Here are made-up nodes, facts about them, and rows of numbers that follow some of those facts. Name the node behind each unnamed row.

Some facts about the nodes:
Ξ(K103, tulis); Ξ(K105, madrotras); Ξ(K121, tulis); Ξ(K124, laflik); Ξ(K136, tulis); Ξ(K137, tulis)
Ξ(K153, laflik); Ξ(K157, laflik); Ξ(K159, tulis); Ξ(K172, klarur); Ξ(K185, klarur); Ξ(K198, madrotras)
Ξ(K201, klarur); Ξ(K202, klarur); Ξ(K206, brirus); Ξ(K21, klarur); Ξ(K215, klarur); Ξ(K23, madrotras)
Ξ(K233, madrotras); Ξ(K251, klarur); Ξ(K291, madrotras); Ξ(K297, brirus); Ξ(K3, klarur); Ξ(K307, klarur)
Ξ(K308, klarur); Ξ(K311, laflik); Ξ(K315, laflik); Ξ(K32, laflik); Ξ(K320, klarur); Ξ(K323, tulis)
Ξ(K330, tulis); Ξ(K333, klarur); Ξ(K334, laflik); Ξ(K339, klarur); Ξ(K347, tulis); Ξ(K350, tulis)
Ξ(K354, madrotras); Ξ(K365, klarur); Ξ(K370, brirus); Ξ(K372, brirus); Ξ(K374, tulis); Ξ(K375, tulis)
Ξ(K381, klarur); Ξ(K384, klarur); Ξ(K388, tulis); Ξ(K404, madrotras); Ξ(K41, brirus); Ξ(K415, laflik)
Ξ(K416, madrotras); Ξ(K421, klarur); Ξ(K428, tulis); Ξ(K446, madrotras); Ξ(K455, brirus); Ξ(K466, tulis)
Ξ(K472, klarur); Ξ(K474, tulis); Ξ(K482, tulis); Ξ(K488, madrotras); Ξ(K493, laflik); Ξ(K498, madrotras)
Ξ(K5, brirus); Ξ(K502, klarur); Ξ(K51, madrotras); Ξ(K511, klarur); Ξ(K52, brirus); Ξ(K525, tulis)
Ξ(K543, tulis); Ξ(K574, brirus); Ξ(K581, brirus); Ξ(K583, klarur); Ξ(K592, madrotras); Ξ(K6, brirus)
Ξ(K603, klarur); Ξ(K605, brirus); Ξ(K607, tulis); Ξ(K612, tulis); Ξ(K617, madrotras); Ξ(K62, laflik)
Ξ(K63, tulis); Ξ(K636, laflik); Ξ(K637, laflik); Ξ(K640, klarur); Ξ(K651, laflik); Ξ(K656, laflik)
Ξ(K662, klarur); Ξ(K67, laflik); Ξ(K681, laflik); Ξ(K686, klarur); Ξ(K695, laflik); Ξ(K699, madrotras)
Ξ(K700, tulis); Ξ(K706, brirus); Ξ(K707, madrotras); Ξ(K709, tulis); Ξ(K723, tulis); Ξ(K741, tulis)
Ξ(K754, klarur); Ξ(K764, brirus); Ξ(K769, brirus); Ξ(K77, madrotras); Ξ(K770, tulis); Ξ(K808, brirus)
Ξ(K81, tulis); Ξ(K810, brirus); Ξ(K816, laflik); Ξ(K832, madrotras); Ξ(K837, laflik); Ξ(K839, klarur)
Ξ(K847, laflik); Ξ(K876, klarur); Ξ(K891, tulis); Ξ(K897, madrotras); Ξ(K900, tulis); Ξ(K906, tulis)
Ξ(K908, laflik); Ξ(K913, tulis); Ξ(K929, brirus); Ξ(K933, tulis); Ξ(K941, tulis); Ξ(K943, klarur)
Ξ(K944, madrotras); Ξ(K947, klarur); Ξ(K959, tulis); Ξ(K972, laflik); Ξ(K976, tulis); Ξ(K992, tulis)
Ξ(K993, tulis); Ξ(K994, laflik); Ξ(K995, klarur); Ξ(K997, klarur); Σ(K105, K511); Σ(K105, K908)
Σ(K121, K347); Σ(K121, K847); Σ(K121, K651); Σ(K124, K67); Σ(K124, K3); Σ(K136, K723)
Σ(K136, K474); Σ(K137, K502); Σ(K137, K202); Σ(K153, K908); Σ(K157, K136); Σ(K157, K847)
Σ(K157, K891); Σ(K159, K847); Σ(K159, K350); Σ(K159, K943); Σ(K159, K206); Σ(K172, K944)
Σ(K185, K769); Σ(K201, K847); Σ(K201, K350); Σ(K201, K943); Σ(K202, K455); Σ(K206, K891)
Σ(K21, K347); Σ(K215, K891); Σ(K23, K297); Σ(K23, K908); Σ(K233, K847); Σ(K251, K723)
Σ(K251, K415); Σ(K291, K847); Σ(K297, K847); Σ(K297, K5); Σ(K3, K997); Σ(K307, K502)
Σ(K307, K612); Σ(K308, K474); Σ(K311, K900); Σ(K315, K847); Σ(K315, K943); Σ(K315, K908)
Σ(K32, K308); Σ(K320, K350); Σ(K323, K847); Σ(K323, K350); Σ(K330, K847); Σ(K333, K315)
Σ(K334, K350); Σ(K334, K21); Σ(K339, K350); Σ(K339, K707); Σ(K347, K944); Σ(K347, K908)
Σ(K365, K847); Σ(K370, K372); Σ(K370, K908); Σ(K370, K891); Σ(K372, K686); Σ(K372, K891)
Σ(K374, K662); Σ(K374, K375); Σ(K375, K847); Σ(K381, K592); Σ(K381, K947); Σ(K381, K944)
Σ(K381, K308); Σ(K384, K947); Σ(K384, K832); Σ(K388, K723); Σ(K404, K723); Σ(K41, K347)
Σ(K41, K947); Σ(K41, K709); Σ(K416, K847); Σ(K421, K943); Σ(K428, K511); Σ(K428, K764)
Σ(K428, K581); Σ(K455, K847); Σ(K455, K891); Σ(K466, K333); Σ(K472, K81); Σ(K474, K723)
Σ(K474, K847); Σ(K488, K976); Σ(K493, K847); Σ(K498, K847); Σ(K498, K466); Σ(K502, K651)
Σ(K502, K832); Σ(K51, K581); Σ(K511, K847); Σ(K511, K350); Σ(K511, K5); Σ(K511, K891)
Σ(K511, K201); Σ(K52, K944); Σ(K525, K482); Σ(K525, K612); Σ(K543, K908); Σ(K543, K206)
Σ(K574, K906); Σ(K592, K847); Σ(K6, K847); Σ(K6, K350); Σ(K603, K136); Σ(K603, K3)
Σ(K605, K446); Σ(K607, K847); Σ(K607, K201); Σ(K612, K847); Σ(K617, K908); Σ(K62, K466)
Σ(K63, K3); Σ(K636, K847); Σ(K636, K947); Σ(K636, K206); Σ(K637, K617); Σ(K640, K153)
Σ(K651, K891); Σ(K67, K847); Σ(K67, K350); Σ(K686, K251); Σ(K686, K206); Σ(K695, K995)
Σ(K699, K947); Σ(K699, K185); Σ(K700, K891); Σ(K700, K206); Σ(K700, K976); Σ(K706, K498)
Σ(K707, K947); Σ(K709, K455); Σ(K709, K446); Σ(K741, K764); Σ(K754, K202); Σ(K754, K908)
Σ(K764, K421); Σ(K77, K446); Σ(K77, K320); Σ(K77, K681); Σ(K77, K891); Σ(K770, K474)
Σ(K770, K455); Σ(K770, K511); Σ(K808, K404); Σ(K81, K847); Σ(K81, K350); Σ(K810, K847)
Σ(K816, K416); Σ(K832, K707); Σ(K837, K502); Σ(K837, K832); Σ(K839, K847); Σ(K839, K201)
Σ(K876, K995); Σ(K891, K847); Σ(K897, K847); Σ(K900, K153); Σ(K906, K103); Σ(K906, K474)
Σ(K908, K847); Σ(K908, K944); Σ(K913, K847); Σ(K913, K206); Σ(K933, K455); Σ(K933, K354)
Σ(K941, K511); Σ(K943, K891); Σ(K943, K206); Σ(K959, K847); Σ(K959, K972); Σ(K972, K754)
Σ(K976, K404); Σ(K993, K847); Σ(K993, K891); Σ(K994, K67); Σ(K994, K847); Σ(K994, K681)
Σ(K995, K847); Σ(K995, K891)

Known rows:
K993: [ -5  -2 -28 -10 -42 -33 -12 -10 -15  17   2  -9 -17  32  42  58 -33 -21
   4  -1  18 -55  18 -10  22  -6  44 -26  10]
K839: [-14  55 -27  -9 -42 -13  -5 -17 -15  16  -4   6  -8  14   9  30   1 -24
  11  11  33 -56  39 -18  15   2   9 -23  11]
K320: [-11  40 -31  -8 -39 -12   1 -17 -16  15  -7  -9 -17  16   8  25   3 -23
  28   8  39 -51  34 -24  10   6  11 -16  10]
K308: [-11  48 -31 -11 -37  -5  13 -15 -14  15  -6  -5 -13  16   9  21  -2 -25
   6  16  21 -46  26 -23  15  14   6 -16  11]
K32: [ 39  73 -27  -9 -44 -21  -3 -10   0  36   6  41 -11  15  11  44 -33  -3
   6  -2  16 -35  13   8   8  -2   4 -27  15]
K103: [ 31  -5 -30 -11 -42 -33   0   0 -17  15  -5 -21 -19  29  33  28 -36 -24
   6  11  17 -36  14 -11  22  -5  42 -25  11]
K906: [ 26   1 -22 -10 -41 -32  -4  -4 -15  17  -2  -4 -18  28  37  41 -35 -24
   0  10  18 -48  13 -22  24  -5  44 -25  10]
K640: [-12  89 -26 -10 -42 -19   3 -17 -14  15  -6 -24 -10  15   9  29 -17 -24
   9  -2  21 -55  44   2  17  12   6 -17  11]
K372: [ -1  23 -16  -6   8 -33  -5 -16  11  32  -4 -16  -6  14  10  17 -32  -3
   3  -4  20 -11  16 -23  12  -5  19 -26  10]
K52: [  5  58  -9  -8   7 -33  -7 -17  27  35  -8 -28  -8  17  10  19 -35   0
   0 -13  18 -27  21 -24  20   1  10 -26  10]
K944: [ 70  -5 -13   0 -43 -19   3 -16 -15  39  -7 -31 -19  15   9  18 -31 -19
  30 -12  17 -56  14   0   9  13   4   1  11]
K333: [-16  54 -28 -10 -39 -10   1 -15 -16  16  -7 -19 -11  17  10  20  -1 -25
  26   8  21 -54  39   3  14   4   7 -14  11]
K808: [ 20  41  -4 -10   6 -33   6 -17   0  33   0   4  -3  14   9  18 -35  -7
  -2   7  20  -7  16 -29  16   1  21 -26   9]
K51: [ -3  -1  -7   0 -46 -20  -1 -17 -16  49  11 -28  -9  18   7  24 -34 -14
   4   6  22 -57  13 -24   7  -7  13 -15  11]
K446: [ 57  -7  -3   8 -45 -31  -5 -16 -16  33   1 -28 -20  16   9  19 -31 -20
  70 -13  25 -56  14 -19   7  13   7 -10  11]
K511: [-12  44 -30  -9 -43 -11   0 -17 -15  15  -5 -10 -13  15   9  25   3 -24
  21  12  31 -54  34 -22   9  -2  10 -15  11]
K137: [  5   5 -17 -10 -41 -34 -12 -10 -13  15   1 -22 -19  37  41  68 -36 -22
   7 -12  19 -55  16 -25  23  -5  42 -26  10]
K354: [ 50  -6  -6   3 -41 -31  -7 -16 -17  38   3 -28 -14  20   8  19 -33 -21
  59 -11  21 -55  15 -13   8   9   7 -16  11]
K913: [ -1   3 -30 -10 -41 -33 -12 -10 -14  17   1 -12 -17  31  43  58 -32 -22
   2  -2  18 -55  15 -14  22  -6  44 -26  10]

Rows to name:
No name comes twice in this set of rows, the named rows included.
[ 37  78 -29  -6 -41 -32 -11 -16  -5  36  -2  67 -19  38   8  51 -35  10
   4  12  20 -48  13  15   6   0   6 -22  13] -> K124
[-11  56 -18  -9 -23  18  17 -16 -14  15  -7 -26 -18  28   9  39 -24 -25
   5  -3  28 -43  21 -23  19  12   6 -26  19] -> K185
[ -9  40  -3  -7   8 -33   5 -17   0  36  -6 -25  -9  44   6  19 -38  -6
   4  -2  21   4  22 -23  15  -1  19 -27  10] -> K929
[-10  87 -27 -10 -42 -13   4 -16 -12  15  -7 -25 -12  15   8  32 -15 -23
   7  -6  19 -54  39 -14  18  14   5 -17  13] -> K172
[ 49  -5 -27 -10 -41 -31  10   5 -15  17  -5 -24 -20  17  33  23 -34 -25
   6  17  16 -24  13 -20  15  -4  42 -16  10] -> K723
[ 17  69 -29  -2 -43 -21 -11 -16  12  34   8  36 -11  18  13  68 -26   2
   8 -12  18 -46  15  -2   7  -5   3 -24  15] -> K636
[-13  68 -22 -11 -40 -14  18 -16 -15  15   1  10 -10  14   9  21 -18 -25
   3  27  21 -49  26 -23  13  13  13 -23  11] -> K251
[-12  23 -28  -7 -16  12  16 -15 -15  15  -8 -27 -19  15   9  22   4 -25
  24 -10  21 -32  16 -21  11  15   5 -11  18] -> K947

The same nodes again, as new rows of numbers:
Some rows with their names:
K307: [-20  19  -9 -46  31 -55 -18 -17  -1   2 -20 -21   9  17  13  39  20 -16
  35   5 -10  24  32  15  10  -5 -25]
K837: [ 15  48   3   1  46 -13  22  19 -14 -26 -33 -15  11  10 -45  15  43 -57
  37   1  10 -23 -43 -24  47  34 -18]
K709: [ 33 -21  33  27 -27  -2 -18 -14   4 -20  27   6  39  -6 -20  21   2  -8
  21  -2  11  10  -9 -42 -12  43 -40]
K603: [  2   7 -22 -56  26 -46  22   7   3   7  -8  15  10  34  20  58 -14 -15
 -10   8 -18  22  31 -13  24 -29 -16]
K103: [ -7 -67  45  14 -51 -14  18  -9  56 -48  19 -20  64 -52  15  38 -29 -14
  15  18  51 -36 -10 -45  24  52  -6]
K995: [-20   5  -4 -33  22 -46  -1 -10 -13  -9 -13 -26  -4  32  19  51   6   7
  25  11   0  24  28  -6  17 -14 -28]
K543: [ 37   0  19  24 -20  -7 -21 -14  21 -11  31   6  41  -1 -23  20   0 -16
  21  -6  13   8 -20 -40 -31  33 -30]
K906: [  4 -42  35  14 -41 -14   7  -9  57 -33  20  -9  63 -42   4  37 -27 -24
  17  12  45 -30 -18 -39   2  41  -8]
K741: [ 32  23  41  26 -56  -3 -16 -19  39 -11  40  20  21  45 -24  12  19  -8
  22   4  21  -7   7 -45 -28  42  18]
K291: [ 25   4   6 -12  11   2   2  25  12 -62 -34 -10 -27   7  13  39  22  -9
  19 -50 -31  15 -51  17 -31  25  20]
K640: [-12  34 -70 -27  12 -72   5  20 -17 -21  -1 -67  34  23  12  27  -5  15
  34   2 -24  34  35 -38 -12 -12  -3]
K943: [-17   5  -3 -28  15 -48   1 -10 -16 -13 -11 -25  -8  38  19  50   6  12
  24  13   1  24  34 -10  16 -14 -24]
K354: [ 31 -47  29  12  -7  13  17  25 -32 -83 -46 -27 -35   4  29  41  37  18
  21 -37 -26  37 -29   2   4  45  -5]
K381: [-27  20 -16 -33  23 -53  -7  -8  -1  -1 -18 -20   2  27  14  52   2  -1
  25   2  -3  10  21  -5   5 -22 -27]
K416: [ 22 -14  16  -9   6   6   5  26  -1 -72 -37 -15 -30   7  19  37  22  -1
  18 -45 -30  17 -44  15 -18  33  12]
K52: [-28  31  46   8  18   3 -12  23 -29   1 -43 -27  27  -7 -43  10 -25 -21
  -7 -23   8  55 -21 -19  -2  -1  38]
K847: [ 20  12  17  11  34  -5  41  27 -37 -48 -22 -26   0  16 -32  15  37 -32
  31  19  17 -11 -32 -38  77  42 -22]
K808: [-20  12  53  24  22   6  14  18 -18   2 -50 -25  21  -7 -25  43 -43 -14
 -21 -11  35  60 -44 -34   1 -20  36]
K384: [-32  22 -14 -33  25 -52 -16 -13  -8   3 -22 -17   5  26   9  51   9  -3
  29  -5  -9   6  27  -2   7 -20 -33]

Name these rows:
No name comes twice in this set of rows, the named rows included.
[ 15 -40 -15 -70  16 -31  41  22 -28  -4  -1  36   9  36  31  50 -17  -7
 -34  13 -43  35  66 -25  70 -10 -27] -> K997
[ 34 -50  39  32 -35   2   4  -8   6 -28  23   3  39 -13  -4  34  -9  -2
   8   8  26   9  -8 -54   8  42 -38] -> K723
[ 37   4  27  22 -25  -5 -20 -16  25  -9  32  12  37   7 -24  19   0 -15
  19  -4  16   5 -16 -37 -29  35 -20] -> K941
[ 29 -13   2   1  -1   2  11  31  -8 -74 -36 -25 -21   6  18  37  25   6
  19 -47 -33  22 -40   3 -25  34  16] -> K617
[ 21  29   8   9  36  -8  38  27 -24 -38 -24 -21   4  18 -34  18  34 -40
  30  13  16 -17 -37 -41  61  35 -16] -> K656
[ 35 -10  34 -13  -9 -13 -41 -30  29  -3  17  10  67 -40 -19 -11  38 -56
  46  -2  -4  23  13  12 -12  81 -26] -> K525
[-22  24  54  12  22   7 -11  16 -33   1 -45 -21  19  -3 -43  14 -20 -18
  -8 -20  10  64 -22 -17   1   0  32] -> K605
[ 36 -18  25  27 -23  -9   0 -15  30  -9  25  11  43 -10 -12  43 -15 -16
   8   0  29   6 -29 -49 -23  23 -28] -> K388
[ 29  41 -42  12  24 -26  46  50 -36 -55 -15 -63  31   8 -37  -2  28 -24
  39  12  -2  -3 -29 -66  46  40   1] -> K153
[-26  29  75  13 -17  12   0  18 -27 -10 -30 -20   5  34 -35   4  -5  -4
  -7  -5  16  50  12 -28  19  15  74] -> K764
[ 19   0  39 -19   9   6 -55   3  15 -60 103   0   6   6 -43 -17 -66  -2
  22   3  14 -23 -36 -10 -17  36 -39] -> K374
[ 29  28   7   0  40  -5  40  28 -24 -35 -21 -10   4  18 -36  17  33 -44
  20  13   9 -13 -37 -39  68  33 -17] -> K67

The same nodes again, as new rows of numbers:
Known rows:
K157: [ 19 -17   8  -6 -32 -29 -14  43 -22  -1  26  17  14 -12  -5  -9  19  10
  -9  18 -21  38  16  -3 -22  20  15  -4  -6]
K375: [ -3  42  15 -37   0  26  -5  20  -5  60  46  48   3   8  -2  -1  15   6
 -15  13  -6 -28 -20  16  29   3  24  20 -10]
K291: [-31   8  11   6 -42  10  -8 -22 -10 -10  15   5 -10  20 -53 -11  30  11
   2  53  13  43  23 -13 -50   9  19  24 -33]
K933: [-10   9  -1 -23  22  12 -11  17   2  40  15  -2   4 -13  29  15 -30   7
 -10 -15  -3 -22 -19  27  40  -5 -11  -1  18]
K381: [  6  -5 -21  19 -10 -19  -5   3  13 -41 -22   0 -15  24   8 -14  13 -11
  13 -19   3  -4 -14 -19 -22 -20   0   5  -2]
K929: [-19  14  -4  -1  37  17  -3 -14  10  -1 -14  12   3   0  12  31 -11   2
  -9 -13  33 -48 -23  -1  15  -8   1  -6  -1]
K416: [-28   9  10   6 -44   6  -7 -23  -9  -5  16   6 -13  19 -56  -9  30  11
   2  55  16  43  22 -17 -50  10  24  28 -35]
K543: [ -7  23  22 -24  23   7   5  17 -15  41  17 -13  15 -18  14  -5 -18  -9
  -5 -64 -15 -29  19  19  48  12 -15 -20  -3]
K900: [-11  14  11 -24  24   4   8   5  -4  44  10 -11  14 -12  22   9 -12   0
  -9 -33 -10 -34  -1  26  48   1  -1 -15  13]
K307: [ 11 -15 -22  16  -8 -12   0  -8   9 -33 -23  -2 -28  19  15  -9  -1   4
   9  -4   0  20  -8 -28 -21 -13 -14   0   4]
K354: [-40 -33  -6  26 -18 -18 -11 -28   4 -29 -24 -38   2  -2 -38  11   2  -2
  10  24  28  24  10   7 -38  -8   7   6  -4]
K474: [ 15  57  -6 -37  14  70  11  18  18  61  38  -7  15  -9  47  10  10  21
 -37  20 -19   5  -8  14  18   5  20  11  17]
K603: [ 16   5  -6  24   3 -13   7 -13  15 -37 -32 -16   0  14   6  -8  10  -1
   7   0 -11  21  -6 -26 -25 -14 -12   4   9]
K384: [  3  -1  -8  22   1 -34   0 -12   6 -40 -33  -5 -10  23   0  -3   7  -8
  10   3  -4  11 -19 -27 -19 -22 -16   5   7]
K103: [-14   3   0 -25  25 -12   7   7  -3  39   7 -11  18  -5  23  24  -6  11
 -12 -10  -3 -39 -21  26  48  -9   5 -11  19]
K709: [-12  21   9 -21  36  -7  -6  10   5  37   6  -4  24 -18  15  21 -20   5
 -16 -11 -11 -30 -27  28  40  -6 -11   3  19]
K847: [  3 -26  -4 -19 -50 -23  -1  19 -10  16  26  17  -6  27 -16 -11  42   0
  -7  38 -25  22   3  -5 -12   5  26  17  -4]
K333: [ 14  -5 -10  17  -4 -20  14 -15   1 -39 -26 -11 -14  19  14 -15  18   2
  12 -14  -6   8   3 -31 -15 -10  -4 -12   6]
K52: [-34  30  11 -10  35  12   3 -20   8   6 -16  -6   1   7  -2  21 -10  -9
 -15 -29  15 -36  -6 -15  19  -9 -23   2  -8]

Name these rows:
No name comes twice in this set of rows, the named rows included.
[ 26 -38  11  13  -9 -56 -31  52 -31 -17  13   9  30 -36  -3  -3 -12  17
   7  -3 -10  39  11   4 -18  19  -6 -28   0] -> K651
[ 23  27  -5   5 -27   8   1   1   0 -18  11  43 -24  37 -12 -25  39   5
   6  20  -1  12  -8 -40 -34  -4  18  19 -25] -> K365
[ 42 -64 -11  10 -25  -2   9  -8  -1  -3  -1  -3  -9 -11 -12 -22 -18 -29
  20  18 -19  20  16  29   9  16  -7  11  19] -> K334
[ 42   9  24  36  24 -30 -14   8 -18 -51 -16  22   9 -19  -7 -16 -26  15
  22  -8  -1  38   6 -31 -35   6 -39 -24  -3] -> K943
[-11  58  13 -26  10  47   7  -7   0  20  24  53 -10  18  -5  10  14  13
 -18  16  21 -34 -15 -28   7  10  13   7 -29] -> K810
[-10 -13   3 -24 -59 -10  -2  28 -12  16  20 -15  -9  21 -24 -43  35 -31
  -4 -46 -33  22  49  -3 -11  13   2  20 -33] -> K908
[ 19  12 -13   2 -25   7   7 -10   0 -15   4  28 -35  37   0 -27  15   9
  10  23  -4  22  -4 -40 -21  -2  -7  17 -13] -> K839
[ -4  46  27 -15  31  10   2  11 -25   9  25  52   8  -7   0  18  -6  42
 -15   5  19 -13  -1 -44   8  21  -1 -30 -26] -> K455
[-16  41  27  -2  48  12  -6   3  -9  -2  -6   8  17 -20  -4  14 -34   4
 -10 -47  11 -16  11 -25   6  13 -42 -17 -22] -> K370
[-18  37   6 -30  13  40   8 -12   5  23  19  33 -25  17   6   9  -6  19
 -14   9  19 -20 -12 -29  15   8  -9  11 -20] -> K297
[ 11 -18   6 -14 -47 -12   0  24 -17  11  19  -6  -1   8 -22 -33  28 -21
   0 -16 -31  25  46   1 -10  16   3  10 -19] -> K315
[ 15  49   4 -17  38  46  14   7  26  38   8 -40  47 -34  48  27  -1   8
 -35  -2 -24   4 -10  28  19   3   8   2  36] -> K136
[ -4  31  15 -35   7  23 -13  20 -14  59  41  35  -4  -6  15  -2 -17  17
 -11   2 -10 -18 -11  13  32   9  -5   7  -2] -> K913
[ 63 -32   4  34   3  -3  45 -51  -6 -41 -26  14 -24   8  -9 -33   2 -17
  40  19  -3  -1  22  -7  10   8  -7 -16  21] -> K320

